Each name stands for a flat space through zero: a line, a plane or more. A row that begins with a name and a colon came from that space; any other row is followed by the name of the space it lies nearest, among the names in its block.
z531_z816: [-20 -17 -29   0  -4  27  18 -41 -38  32  10 -49  10 -26  27   7 -22  41
  20  66 -12  -1  -6  16  10 -35 -26   4 -19]
z34_z278: [-46 -20 -12 -39 -20  27 -31  -6   8  27   2 -33 -10 -16   9 -42 -39  34
 -13  35  -6  22   5   4 -38 -41   9  16   4]
z875_z542: [ 24  14   3  40  17 -25  -1   1 -25 -67 -16   7 -11 -19   8  18  15   6
 -37   0 -13  10   3  33  37  40   9 -36   2]
z531_z816: [  7  -4  20   8 -18   9 -10  29  10  -7  25   0  -5 -21 -46 -35  -6 -35
  12 -39 -12  -6   1  -2  23   1  24 -24  -5]
z349_z337: [ 12  -8   3  -1 -22  -7   9   4  -5  33 -18  -2  16   1   1   6  -3   2
  14  10  14  -6 -11  -6  18 -19 -11  12  -6]
z609_z926: [ 10   4   0  21  10  -4   1  10   3 -27  12   4  -7   6 -14   7   1 -12
 -12  -3   0   5  -4   2  -9  22  15   1   8]
z531_z816: [  5  -6   3 -12  16  -2  27  -6  17 -21  19  12  18   9 -27  13 -11 -35
  28  -7  -8  -9   9 -13 -17  -4  35  29 -28]
z349_z337: [-45  14  16 -17  14  11  -7 -33  24  -1   9  18   9   9  31   6  -6  23
  -2  18  15  -3  18  -5   1  11   8 -24   3]
z936_z781: [ -2  41   8  28  40 -40  21  16  43 -16  15  13 -21  20 -42   9   7 -23
  -6  -8 -24  -1   9 -16 -32  17  30  -2   5]
z531_z816: [ -2 -16  16  -2  -8  35  12 -14 -18   0  -1 -11  25 -15   7  12 -14   7
   4  30  31   6 -18   2   6  18  13   3  -2]
z936_z781: [  7   1  -5  21 -20 -40 -10  15  13   6 -13   7  -3  10  -5   3 -11   7
 -12  12  -2   2   1   4  22 -20   4   4   1]
z936_z781: [ -9  25  35   8  -2  -4   9  20  23  42 -25 -11  -2  -8 -24 -10  -2   8
 -13  18  22  13 -20 -17 -18  13  12 -10  23]
z936_z781: [ 10  -3  11  -8  -3  -2   5   9   1   5 -30   1   9   4   1  10  -1   3
 -15  12  24  14 -15  -5 -22  11   9  23  10]
z875_z542: [ 25   2 -23  24  -5 -44   2  13  -6   0 -22  -2 -11  12   1  15   4   8
 -14  10 -14   3  -3   9   7 -18 -13  18   0]
z531_z816: [  9  -3   5  -5   5   3  19  -2   8   7   4  12  17  18  -6  19   2 -17
  18  -2  16  -8  -6 -16 -12   4   6  24  -6]
z875_z542: [ 22 -36 -38 -18  -9 -15 -21   4 -27 -54 -25  -4  -5   0  20   4 -15   8
 -31   7 -15  23   6  29 -19 -19   9  48 -12]
z531_z816: [ -2 -12 -26  -7  19   3  15 -43 -27 -36   7   1  13  -2  37  29  -1  12
  12  20 -17  -9  18  19  17  -7  -8   6 -30]
z349_z337: [ -9  -8  19   5 -25  38 -26  12   3  28  24   8   3   8   3 -16   5  -3
   3 -20  38  -6 -15 -14  13  22 -15 -23  31]
z34_z278: [-25   9  18 -20   2   1  -2  -9  16   2  -9   0   3 -18  -2 -17 -10   7
   0   5  -7   3  14   1   4  -8  19 -18 -10]
z349_z337: [-11  -2   2  -3   3  11  10 -28  -4   4  10   9  19   4  22  18   0   7
  19  12  11 -14   6  -2  23   1  -8 -10 -11]
z875_z542: [ 25 -18 -43  24 -10  -2 -13  -2 -43  -5   1 -14 -14  10  32  16  12  20
 -13   9  -4   1 -11  19  10  -6 -47  12  12]
z531_z816: [ 19  -1 -14  11  -8 -24 -18  -1 -13 -12 -19  27  -3  23  40  21  24  12
 -15 -17  11  -7   4  10  30   7 -35  -6  11]
z34_z278: [-14  -1 -10   4  -3 -25  15 -21  11  20 -11  -4  15  10  12  22 -22  23
   7  51   1  -2   4  -1   7 -31   5  20 -16]
z349_z337: [ -4  -2   0   4 -21 -12  -7   8  13  38  -8   3   4  18   4   2  -7  11
   1  14  18  -2  -8 -11   4 -17 -11  11  11]
z34_z278: [ 22 -24 -35 -15 -21  -7 -27  15 -15   4  -2   7 -13  20  16  -9  12  -6
   1 -37  -9  -5   3   3  -4 -27 -36  28   3]
z349_z337: [ 14  -8  17  -3  10  67  17 -10 -45 -14  26 -18   9 -40  -6 -10  22 -23
  25 -32   4 -10 -13   6  18  41 -13 -35  -4]
z936_z781: [  1  -1   4 -34  15  23 -11 -17 -25 -39 -13  11  -3 -22  30 -11  26  -2
  -5 -41 -11  -1  18  17  10  21 -13 -26  -8]
z609_z926: [  5   3  13  -5 -25 -28  -8   5   0  15 -39   8   8 -17   9  -9   1  12
  -2  -3  -2  -3   7  10  48 -22  -6 -20 -12]
z34_z278: [  7  -2 -38 -22  26   2  11 -19 -22   6 -15 -10 -10  20  35  21  19  16
  -2   7 -10   4   0   0 -50 -10 -39  41   2]
z609_z926: [ 13 -34 -32 -19 -36 -23 -35   4  -3  -4  -9  26   5  30  33   2  -4   3
   1 -21   3  -8  15   7  23 -41 -23  31  -8]
z609_z926: [-11  18  15  11   6 -13  12  -2   2  13 -32 -20  -1 -19  -1   4 -10  28
 -23  46   5  18 -11   6  -5   4  12  -9   7]
z875_z542: [  2  -8   8   2  -4  11 -10  -3  -4 -28  12  16   7   0   7   3   2  -8
  -2 -15  11  -3   4   5  19  20   8 -14   0]
z936_z781: [ 41 -20 -41  50 -29 -19 -22  46 -29   0  16 -31 -35  -2 -30 -18  -4  -6
 -17  -8 -27   8 -20  17   7 -22 -23  14  16]
z349_z337: [ -9  22 -12  -1  31 -28  19  -8   6  -7 -20 -20 -17 -10  -6   2  -3  16
 -15  27 -35  14   9   8 -33 -13   9   9 -10]
z609_z926: [ 19   8   7  23  16  -8  13  12  -3 -30  -1   1  -4  -2 -19  13   4 -14
 -14   0   0   8  -9   4  -9  28  20   2   5]
z349_z337: [ 19  -2 -16  17   0  15  24   4 -28  41   5 -35  -5  -7 -12   4   9   1
  19  13  -5  -4 -24  -5 -11 -10 -33  13   4]
z936_z781: [-16  17  -2  -5  26 -19   0  -8  24 -29   8  14 -10   9  -3   2  -1  -4
  -7  -5 -21   1  22   0 -17   2  20  -3  -7]
z875_z542: [ -1   6  -9   4 -13 -16   3  14  -4  42 -21 -36 -15 -22 -17 -23  -9  18
  -3  21 -23   9  -8   4  -5 -37 -12   2  -1]
z875_z542: [ 12  18  12  38  -8 -37  17  17  30  34   3  18   8  30 -24  22   1 -12
  14   8  16 -15 -11 -23  19  -3   1   3   7]
z531_z816: [  7  -8  12   6 -15   9 -10   3 -12  -3 -17   5  10  -2  17   9   1  12
 -17  10  32   8 -15   5  15  21  -2  -6  15]
z34_z278: [ -5   0   3 -11   2   1 -15  -8   0 -19  -6  18   0   5  24   1   9   6
 -10 -15   6  -1  11   6   9  12  -5 -12   4]
z936_z781: [-35  -9   6 -36   0  54  -9 -23 -12  18   9 -23   3 -24  19 -24  -8  20
   6  11   7   6   1   1 -18   0  -7 -13   3]
z34_z278: [ -9 -12  23  20 -39   2 -10  20  16  14  19 -10  11 -21 -39 -25 -36  -9
   9  14   6  -1  -6  -1  39 -16  36 -18  -6]
z531_z816: [-13 -16  10 -10   3  21  23 -10   4 -16  15 -24  19 -26 -33  -4 -40 -10
  12  38  -6  11  -3   2 -19  -9  55  21 -27]
z609_z926: [ 17  -7  17  16 -13   1  -9  19   0 -11 -13  14   9  12  -1  14  -1  -3
 -23   4  39  12 -21  -2   1  32  13   8  23]
z34_z278: [ 41  -8 -28  36   3   0  11  21 -23   6  16  -9 -11  27 -11  24  17 -16
   1  -5   7  -2 -28  -7 -23  13 -29  33  20]
z936_z781: [-11  15  29 -12  13  26  19  -8   6  22  -3  -1  11  -9  -4   0  10  -4
  12  -1  19  -3  -8 -15 -10  23   2 -15   5]
z875_z542: [  6  10  16  40 -10  -5   6  12  -4   8   3 -12  -1 -15 -20   1  -6   4
  -8  20   8   2 -16   4  29  15   8 -27  10]
z936_z781: [-37  25  45 -39   6  20  -7 -17  12  16 -34   6   6 -31  21 -24  11  22
  -9  -7  13   5  11  -1  10  17   4 -49   5]
z875_z542: [  7  10 -25  11  20   0  16 -14  -9  25   9   1  -6  33  23  30  24   9
  11   6   5 -12  -7 -13 -21   4 -45  16  13]
z34_z278: [-21  -7   6 -27  11  27   8 -35 -16 -14  -8  -9  16 -23  27   4  -8  19
   2  23   3   5   8  12   1   4   7  -7 -16]
z34_z278: [ 16   1 -18  -4  25   5  22 -21 -25 -12  -9   0   4  10  26  31  21   4
   5   4   0  -3  -3   3 -15  13 -25  18  -5]
z531_z816: [ 26   1  -3   8 -11 -37  -3  29  25   6   1  32  -1  36 -21   6  12 -33
  12 -40   0 -14   3 -18   5 -12  -2  22   0]
z609_z926: [  0 -25  17 -27  -7  56  -1 -29 -26 -19  16  22  35  -4  35  13  11 -11
  25 -23  37 -16   0   1  31  31  -8 -14  -8]
z875_z542: [-17  42  29   4  34 -10  39  -5  31  29  -8  -5   1  -1 -26   8   6  -3
  10  18  -2  -1  -3 -23 -28  13  17 -10   1]
z609_z926: [  6  -7 -24  -8   6   4   0  11   7  13  24  -3 -13  24 -14  -5   4 -19
  15 -20 -13  -5   0 -15 -40 -16 -12  34   3]
z349_z337: [ 36  -7 -36  40   4 -44   6   4 -15 -47  15  10  -8  14  -5  26   3 -15
   1  -6 -33 -11  11  19  32 -11  -3  11 -20]
z609_z926: [ 25   9   6 -12   8 -17  32   4 -13  12 -37 -10   7 -21 -14   3  14 -12
  15  -9 -19  -3  -3   2   5 -14  -5   8 -24]
z349_z337: [ 18  -2  10  34 -17  12  -9   9 -20  -5  21   7   2 -10  -2  -1  15 -11
   7 -24  10 -15  -8   7  56  23 -17 -42   9]
z609_z926: [ 32 -11  10 -26  14  27  38 -15 -34 -12 -20   2  29 -16   5  22  22 -25
  28 -20  10  -8  -9  -1   1  18  -6  17 -25]
[-23 -17 -30 -67   1  -2 -35 -38 -11 -19 -33  24   1  12  81  -1  10  35
 -12 -15  -8   1  37  18  -4 -29 -34  13 -13] : z34_z278
[-30  22  33  -5  -4  15  19   9  25  65  -1 -35   0 -31 -43 -33 -18   5
  16  26  -2   4 -12 -20 -15 -16  18 -18   2] : z875_z542
[  9   5 -44 -50  30 -14  46 -24 -18  34 -10 -32  -9 -20 -10 -13  17 -16
  60 -24 -81 -23  28  -2 -26 -76 -37  33 -61] : z609_z926
[-31   0  10 -20   8  13   9 -36  -1  -5 -10  -7  18 -18  24   7 -19  26
   0  42   5   6  10   9   5  -3  17  -8 -16] : z34_z278
[ 23 -24  -8 -12   0  17  -4   8 -15 -42  16   8   4  -1 -10  -2   2 -32
   7 -34  -5  -1   2   6  -7  10  13  19 -11] : z349_z337
[  7 -16   0  10 -16  13  -4   4 -12  -4  12  -5   7  -6  -5  -1  -9  -4
   4   4   9  -1  -9   4  16   2   4  -1   0] : z34_z278
[-29  28  28 -51  38  20  34 -19   0  16 -50 -38  -1 -52  -8 -22   0  19
  -8  26 -19  24   1   2 -55   2  21  -5 -14] : z349_z337
[-34  21  57 -29 -15  41  -7   7  12  66 -32 -18   6 -35  -3 -39   4  22
  -7   5  37  12 -19 -16  -7  18  -2 -42  28] : z349_z337
[ -6   8  50  39 -34 -11   9  35  27  24  -5 -23  12 -38 -68 -24 -43  -6
  -8  41  15  15 -24  -4  30  -1  63 -24   2] : z875_z542
[ 10  -4  -7   5 -16 -12 -23  21 -11  -5 -20 -11 -18 -13   0 -20   0  11
 -26  -6  -9  14  -4  15   5  -7  -7  -5  11] : z936_z781
[-13  12  11 -16  16   3  -5   4  10 -16 -10  -5 -12 -14  -8 -17  -1   2
 -19  -5 -10  15   6   3 -27  11  19  -7   4] : z349_z337
[-18  24 -10 -17  41   6  10 -24   2  -5  10   1 -16   4  17   1  24   5
   7 -15 -25  -7  19  -3 -26   7 -20 -13  -2] : z531_z816
[-14  18  14  17  21  -2  28 -19   8   2  -1  -8  11  -3  -3  24  -9  13
  -1  45   9   4  -6  -4  -6  17  19  -6  -2] : z34_z278
[-29   2   0  -1 -10 -25  -7  -2  35  18  -6   1   4  16  -1   2 -33  22
 -12  46   7  11   5  -7 -15 -27  26  19   1] : z936_z781
[ -3   7  -5  -7  25  19  19 -14  -6 -12  29  -7  -4 -11 -12  -5  10 -20
  26 -21 -27 -13  12  -2  -6   4  -1 -11 -18] : z609_z926
[ 24   2  -7  37  18  18  47 -10  -6  15  63   4  17  23 -29  34  14 -44
  61 -13   1 -38 -11 -25  14  13 -14   5 -14] : z936_z781
[ 29  14 -24  34  -7 -72  15  24  11  32 -33  -3 -12  25 -15  21   2   7
  -7  21 -17   0  -8  -4   1 -38 -16  32  -1] : z875_z542
[-16   2  -6  17   3   4 -16   3  13 -10  26   0 -13  14  -2  -2 -11   8
 -16  13   4   7   0  -2 -16  11   9  -3  19] : z609_z926
[ 14  -4   3  12 -17  -7 -14  35  17  20   1   8  -7  26 -19  -3   0 -12
 -12 -12  24   6 -19 -17 -22   6   0  22  28] : z609_z926
[-20  21  23 -23  27   7  12 -18  17 -10  -6  16   6  -3   7   3  10  -3
   3  -9   2  -2  14  -8 -12  20  14 -17  -5] : z936_z781
[-30  20   0 -11  19  -3  -2   0  16  12 -14 -26 -22 -12  -6 -19 -12  27
 -27  31 -15  24   1   1 -50  -6  12   2  13] : z531_z816
[ 14 -29   8  46 -45  32 -21  40  -8   8  46 -23  -1 -11 -48 -23 -30 -19
  -2   7  24   7 -34  -1  18  11  22  -5  23] : z34_z278
[-13   1 -23   0  24   2   7 -20  -5 -21  18 -13 -10   0   7   6  -7  10
  -2  20 -25   3  12   9 -21  -6   3   7 -10] : z609_z926
[ -6  24 -47  26  54 -38  35 -37  -8 -28  14 -18 -19   9  12  36   1  21
   0  45 -55  -3  20  15 -21 -16  -8  12 -24] : z349_z337
[ -4  10 -15  -3   0 -42   2  -8  -1  -1 -23  -8 -10 -19   4 -10  -4  15
   1   7 -45  -4  24  18  28 -42  -5 -12 -28] : z609_z926
[-17   7  -2  10 -25 -30 -32  14  24  18   1   7 -15   3  -1 -25 -10  15
 -10  -4 -13  -4  14   3  30 -29  -4 -24   7] : z609_z926
[ -7   4 -14  19  -2 -33 -17  -2   6 -30   0   5 -13  -1   7   0 -11  15
 -22  13 -22   5  17  19  22 -11  10 -14  -5] : z609_z926
[-16 -30  21 -25 -41  25  -6  -5  -6   8   5 -19  26 -52 -21 -39 -39  -6
  27   7  -8  -4   8  12  50 -37  33 -19 -37] : z34_z278

Rows lie near named flat spaces through zero. A row that begins with a name and a colon came from that space; any other row is followed by the name of its block's space that it lies nearest.
z961_z521: [  9   3   3  -2  -5   2   6  -1  -2   3   9   1  -2 -10   0   3   9  -3
   5   5   8  11 -22  -2   8  13   1  -7   1]
z213_z262: [  7 -24   8  61  -5 -55  12   3 -18  48 -47  16  13   8  49   9  -5  20
   8 -17  51  21 -48  -5   0   1  26 -16   2]
z860_z578: [-62   8 -23 -11  17 -23   0  19   6   0 -20 -16  -7  31  11   4  -2  14
 -21 -58  25 -20   4 -27 -24 -25  14  -7  34]
z860_z578: [ 12 -27  -5   1 -20  -4   1  -6  15  15 -36  -7  29  18  -4 -11 -31 -30
   7 -11  -4  -7  33 -14 -15  -6   7 -15  22]
z458_z809: [-20  -1  -5 -15   1   7  -8  -6  17  -6  -6 -22  13   6  -4   8 -16 -13
   1 -19  -7  -5  13 -12 -34 -12  -7  -9  43]
z860_z578: [ 23   1 -17   1   1   2  -9  -8  -2  -9   6  16   0  10  16 -30  -6 -45
 -18   4  29 -39  15 -12  -4   4  -7 -11   5]
z750_z949: [  8  -5  -9  -2  -3   3  -9  -6   3  -4   6   7   6  -1  13  -9  -5 -30
  -5   6  11 -15   4  -1 -15   2  -5 -10  18]
z269_z812: [ 17  -4  -7 -23 -10  22  -3  -4   9 -13  10   2   5   3 -20 -19  -7 -30
  -3  14 -18 -16  34   0   5   5  -7   0  -5]
z213_z262: [ 19   9   7   4   3  12 -16 -11  -6 -16  -3   5 -11 -29 -14   0   5  -1
   4  32 -30  -5  17   9  10 -14 -23  16 -23]
z458_z809: [ 13  -6  -4  -8 -28 -13  20   2   5  26 -37 -12   9 -17 -17   2   5 -17
  18 -16  19  27 -33 -38  21  14  14 -30  17]
z458_z809: [ 58 -12  -5  -5 -29  10   9  -9  -1   7 -10  16   9 -10 -17 -32  -2 -49
   6  26   6  -8  13 -13  34  22  -1 -14 -22]
z458_z809: [ 22 -12  -5  26 -11 -30  20   9 -15  30 -17  23   1  12  24 -17   8  -6
  -3  -9  51   3 -33 -13  29  21  25 -18 -17]
z458_z809: [-15  18   8 -11  -2  -2  14   4   2   6  -7 -24  -9 -20 -21  23  16  26
  14 -18   2  33 -42 -21  12   5   1  -7  11]
z860_z578: [ 53 -23  -5  -3 -24  21 -15 -27  15  -5 -17   3  30  -3  -8 -28 -34 -71
   6  27 -14 -26  50  -7 -17   0 -20 -14  18]
z961_z521: [ 12  -8 -32   1  -9 -23   1  12 -10   4 -42  27 -10  20  -1 -47   1 -36
 -25 -10  25 -48  43 -30  34 -15  13  -6 -31]
z269_z812: [ 21  -4  16  45  -7 -32   0 -11 -14  25 -59  -2   1 -29   6  16  -2  21
  19   3   8  24 -28 -16  12 -15  -4  -4  -9]
z961_z521: [ -3   3  19 -15  -6  18  17   0  11   4  16 -23   8  -2 -24  21   0  23
  19  -5 -19  37 -20   5   3  19   3   0   5]
z961_z521: [ 16   0  -9  15   4 -12   1   3 -15   6  25  30  -9   0  38 -14  17 -19
 -12  12  45 -11 -34   8   8  21   8 -11  -6]
z213_z262: [-12 -27  -7   1 -14 -15  -2  14  -4  18  13  26   7  -9  31   8  13 -10
   6  17   4  17 -20  28  -6  11  23 -10   9]
z860_z578: [-30 -35 -22  18 -18 -52 -21  23 -17  26 -47  42  -7 -35  38  11  24  -6
   4  21  -7   8  -4  19   4 -33  25  -6  -2]
z269_z812: [ -5  22 -29 -40   6  18   1   5   6 -24  31   1 -16  14  -9 -30  12 -41
 -26 -16  28 -39   8 -27   7  12  -4 -13  11]
z269_z812: [ 30  -7  15  -9  -6  31   7  -6   4  -7  45   8   9   5 -10  -6  -4  -5
   8  31 -21   9   9  31   9  29  -2  10 -22]
z269_z812: [ 24 -43 -13  -9 -41  -7   5   3   9  27 -11  22  29  -4  13 -15  -6 -58
  14  17   9   9   1   3   1  21  23 -31  21]
z750_z949: [-20   6 -12  17  24 -19  -4  14 -15  -5   5  21 -18  30  24 -16   5  19
 -29 -13  23 -33  15   7   5 -13   9  16 -27]
z860_z578: [ 14  10  -1 -17   1  29 -27 -22  11 -29   5 -11   2 -28 -17  -1 -10 -33
   3  25 -33 -17  32  -1 -24 -17 -35   4  21]
z213_z262: [ 30  12   2  12   0   1 -10 -13 -11  -6   5  12 -11 -33   8  -3  14 -18
   2  27  13  -2 -24  -2  10   6 -17  -5  -6]
z213_z262: [-45 -40  -4 -33 -20   3  18  28  21  19  14  -4  28  40  -6  10 -12  11
   9 -19 -31  24  26  29 -14  11  41  -2  15]
z213_z262: [  6  20  -4  -2  14  10  -3  -9   1 -16   7 -10  -7   9  -4 -11  -5  -8
 -13 -12  15 -23   6 -18  -5  -2 -15   1   5]
z750_z949: [ 14  11  -1 -11   1  17   1 -13  10 -11   0 -18   5   6 -16 -10 -13 -19
  -2  -9   4 -13  11 -21  -6   3 -14  -6  14]
z750_z949: [ 28  -6   7  -8 -19  11  28 -10  17  17  -7 -25  27  24 -17  -9 -22 -21
  12 -27  25  13 -14 -31   1  32   8 -26  24]
z213_z262: [  7  21   3   5   2  -6   0  -4 -10  -2 -20  -7 -19 -30 -15   7  17  13
   5   2   2   9 -23 -21  22  -8 -11   1 -12]
z269_z812: [ 52 -15  -2  -2 -30   6   9 -15   8  10 -46  -5  19  -1 -32 -29 -23 -43
  10   6  -6  -9  35 -33  24   3  -5 -14 -10]
z213_z262: [ 20   4  -3  14  17  14 -29 -17  -4 -26  22  18  -2   2  21 -18 -12 -26
 -17  29  -4 -42  35  21 -23 -12 -26  14  -5]
z860_z578: [-41  12   9   9  16 -22  28  23  -7  17  -2 -14 -11  27   1  20  12  67
  -2 -45  20  26 -38  -6  14   5  26   7 -12]
z458_z809: [  3 -10  -1  16   8  -1 -20  -7  -4  -7   9  16   4   0  26  -2  -8 -10
  -6  20  -5 -17  17  24 -22 -11  -9   8   2]
z458_z809: [-31  14   8 -14   4   2   2   5   4  -3  -5 -24  -9 -20 -21  30  12  34
  13 -11 -24  29 -19  -5  -1 -11  -3   6  10]
z860_z578: [ 12  -4   6  11  -2  -5  23   2   0  16  -3  -4  10  33   0 -11 -11   9
  -2 -23  26   3  -8 -11  12  20  15  -6 -10]
z750_z949: [  8  34  17 -10  26  34  23  -5   2 -17  82 -15  -8  29   1   1   7  22
 -10 -14  34   5 -45   7   0  48  -6   3  -2]
z269_z812: [-39  13  -2   6  20 -13 -14   5  -3  -9 -15 -10 -14  -4   5  18   3  31
  -7 -15 -11  -5   5  -1 -17 -33  -7  14   7]
z750_z949: [ -3  22   5   0  10  -2  25   6  -4   3   0 -16 -11  21 -17  -3   5  30
  -6 -33  24   5 -21 -25  25  13   7   1 -17]
z458_z809: [-16  18   2 -17   6   5  23  13   1  -1   7 -17 -12  17 -26   1  10  31
  -4 -28   5  10 -11 -17  24  10  10   5 -16]
z961_z521: [-18   1   6  -8   6  10   0  -1  10  -4  20 -14   8   9   3  15  -6  10
   4  -9  -6  10  -6  10 -24   4   0   0  23]
z213_z262: [  5  -2   0 -50 -18  39  23   2  25  -5  41 -21  18  20 -33  -7  -6 -24
   8 -11  -8  13   2  -6   1  39   9 -15  21]
z961_z521: [ -9  -5 -13  14   4 -23 -13  13 -19   2   0  35 -19 -16  28  -4  24   0
 -11  21   9 -10  -8  18  13 -10   8   6 -22]
z750_z949: [  4 -12   1  12  -3 -13  27  10  -2  25  12   7  12  41  21 -11  -5   5
  -5 -26  46   5 -26  -3   7  31  29 -14  -1]
z750_z949: [ 20  36  -3 -31   3  36 -14 -27  15 -35  -5 -37  -7 -29 -46  -5  -7 -33
   1  -1 -16 -18  17 -42  -7 -12 -44  -5  26]
z961_z521: [  6   0   1 -15 -17   1  11   6   2   5 -29  -8  -4 -14 -38  -1   6   6
  11   1 -24  14  12 -16  33  -5   4   2 -22]
z750_z949: [ -6  -8 -16   0 -16 -26  -8   7  -7  13 -39  12  -7 -34   5   3  17 -18
   6   6   4   6 -13 -16  11 -16   6 -15   9]
z458_z809: [ 12   6   2 -25 -13  18  12   2   5  -6  -2  -9  -4  -9 -41  -6   6  -1
   8   5 -24   9  13 -10  29   7  -1   4 -21]
z269_z812: [  4 -10  13 -16   1  29  20   9   5   0  86  13  12  32  15   0   4   6
   1  13   6  18 -22  47  -3  53  19   3  -8]
z961_z521: [ -7  -2 -18 -27 -15  -1  11  11   8   3 -17  -5   0   9 -22 -16   2 -21
  -5 -20   4  -9  15 -27  17   1  12 -13   4]
z269_z812: [ 22  26 -15 -34   5  36 -27 -10  -5 -45  47  20 -29 -44 -15 -18  28 -44
 -12  52 -23 -30  17  11  13   0 -34   9 -16]
z961_z521: [-22  -1 -15 -32 -16  -2  -1  11   9  -2 -35 -12  -5 -17 -35   1   7  -8
   5  -9 -29   3  24 -23  14 -22   3  -4   5]
z860_z578: [-24  -2  -8  -3   1 -14  -5  17 -10   3  10  19 -15 -16  16  10  25  12
  -2  10  -1   9 -19  18   7  -4  12   3  -7]
[  1   4 -27 -32  -8  11 -19  -3   8 -22 -16   1  -7 -13 -22 -23   0 -49
 -12   6 -16 -37  47 -23   0 -22 -15  -5  10] : z269_z812
[-43 -17  -9 -24 -11  -5  -9  15  11   4  -8  -4   6 -11  -2  21   4   2
   9  -3 -32  16  11  13 -20 -17  12  -2  27] : z860_z578
[-26   7   5  29  23 -23  -7   2 -11   6   9   3  -7   1  42  22   7  29
  -6 -13  29   6 -41  11 -26  -6   2   1  18] : z458_z809
[ 15 -29  16  11 -10   8  20  -2  13  19   2  -8  36  49   0  -6 -36   6
   8 -12  -5  10  24  15 -11  20  18   1  -2] : z750_z949
[ 29 -18  15  15 -14   0  11  -3  -5  19  22  17  12  -9  17   6   5  -2
  17  26   8  29 -34  26   9  32  11  -7  -9] : z269_z812
[  3   8   3 -11   1  17 -22 -10   1 -20  10   0  -8 -38 -10  11   8  -9
   7  32 -35   2   9  14  -9 -13 -23   9   4] : z860_z578
[-17   0  -2   7  15  -3 -20   6 -11 -13  21  21 -14 -10  21   6  12  13
  -9  24 -17  -9   9  34  -9 -15  -5  19 -15] : z750_z949
[  0   7 -12  -1   5  -2 -12  -4   1 -11 -24  -3  -5   4  -7 -15  -8 -15
 -13  -8  -1 -30  32 -19  -3 -23 -12   3   0] : z750_z949
[ 36   5 -13 -21 -13  21 -19 -10  -4 -21  23  25 -13 -45  -6 -19  21 -55
  -1  51 -11 -16   6   6  16   8 -20  -6  -9] : z269_z812
[ 16  -2  12  16  -3   0 -22 -12 -10  -6 -11  12  -7 -47   0  15   8   4
  14  45 -36  12   3  22   2 -18 -20  14 -16] : z269_z812
[ -6   8   2 -21   4  24  -1 -10  19 -15   5 -30  11  14 -23   2 -20  -7
   1 -17 -15  -7  22 -13 -23  -3 -13  -1  27] : z860_z578
[ 54  23  11  44  20   2 -21 -34 -15 -17 -14   5 -10 -15  11 -17 -13 -12
 -10  23  18 -33   7 -12  -1 -13 -41  10 -20] : z213_z262
[-14   6 -10 -12   0  -1 -17  -4   4  -8  -1  -4  -4 -26   7  11   8 -20
   1   3   0  -2 -12  -7 -20 -11 -11 -11  34] : z961_z521
[-20  16  16  -4  26  20   1   2   1 -19  42 -10  -9  18  -5  12   0  43
  -7  -2 -20   2   7  27  -9   2  -7  27 -16] : z269_z812
[ -3   5  17  11   3  -6  13   9 -13   9  13   6 -12 -13  -1  18  21  43
  10  11  -6  33 -34  19  24  12  10  12 -30] : z860_z578
[ -7  25  15   9  32  23 -34 -22  -1 -34  44  -8 -11 -30  19  26   2  11
  -1  28 -19  -4 -12  30 -45 -14 -41  18  23] : z458_z809
[ -4   5   7  25  18  -4 -34 -18  -4 -15 -12  -1  -2 -24  20  16 -10   3
   0  20 -18 -12  13  14 -37 -34 -29  13  16] : z961_z521
[-17  12 -15  -8  13  -3  -2   7  -2  -9  14   3 -11  15  12 -10   7  -7
 -19 -18  26 -23  -3 -10  -5   0   2  -4   9] : z860_z578
[ -4 -34 -13  -1  -9  -4  -3   8   5  12  43  31  23  25  53  -9  -5 -39
  -7  11  28  -8  -8  35 -32  26  23 -19  30] : z213_z262
[ 21  15   7 -23 -13  23  12 -17  15   0  16 -29  11 -21 -18  10   1 -26
  18  -7  16  25 -46 -28  -7  30 -12 -29  44] : z961_z521
[-10  37 -24 -31  19  14   4   9  -6 -25  63   9 -30   5  12 -19  34 -24
 -29 -12  52 -29 -38 -16  10  27  -2 -13   9] : z269_z812
[-18  -7 -15 -21   0   7  -6   9   6  -7  35  12   2   9  16  -5   6 -22
  -9   3   5 -11   3  16 -17   9   9  -7  19] : z213_z262
[ -1  30  -1   3  33  13  10  -2  -2 -21  23 -12 -13  51  -5 -24 -12  18
 -31 -33  28 -40  19 -16   3   4  -8  15 -20] : z750_z949
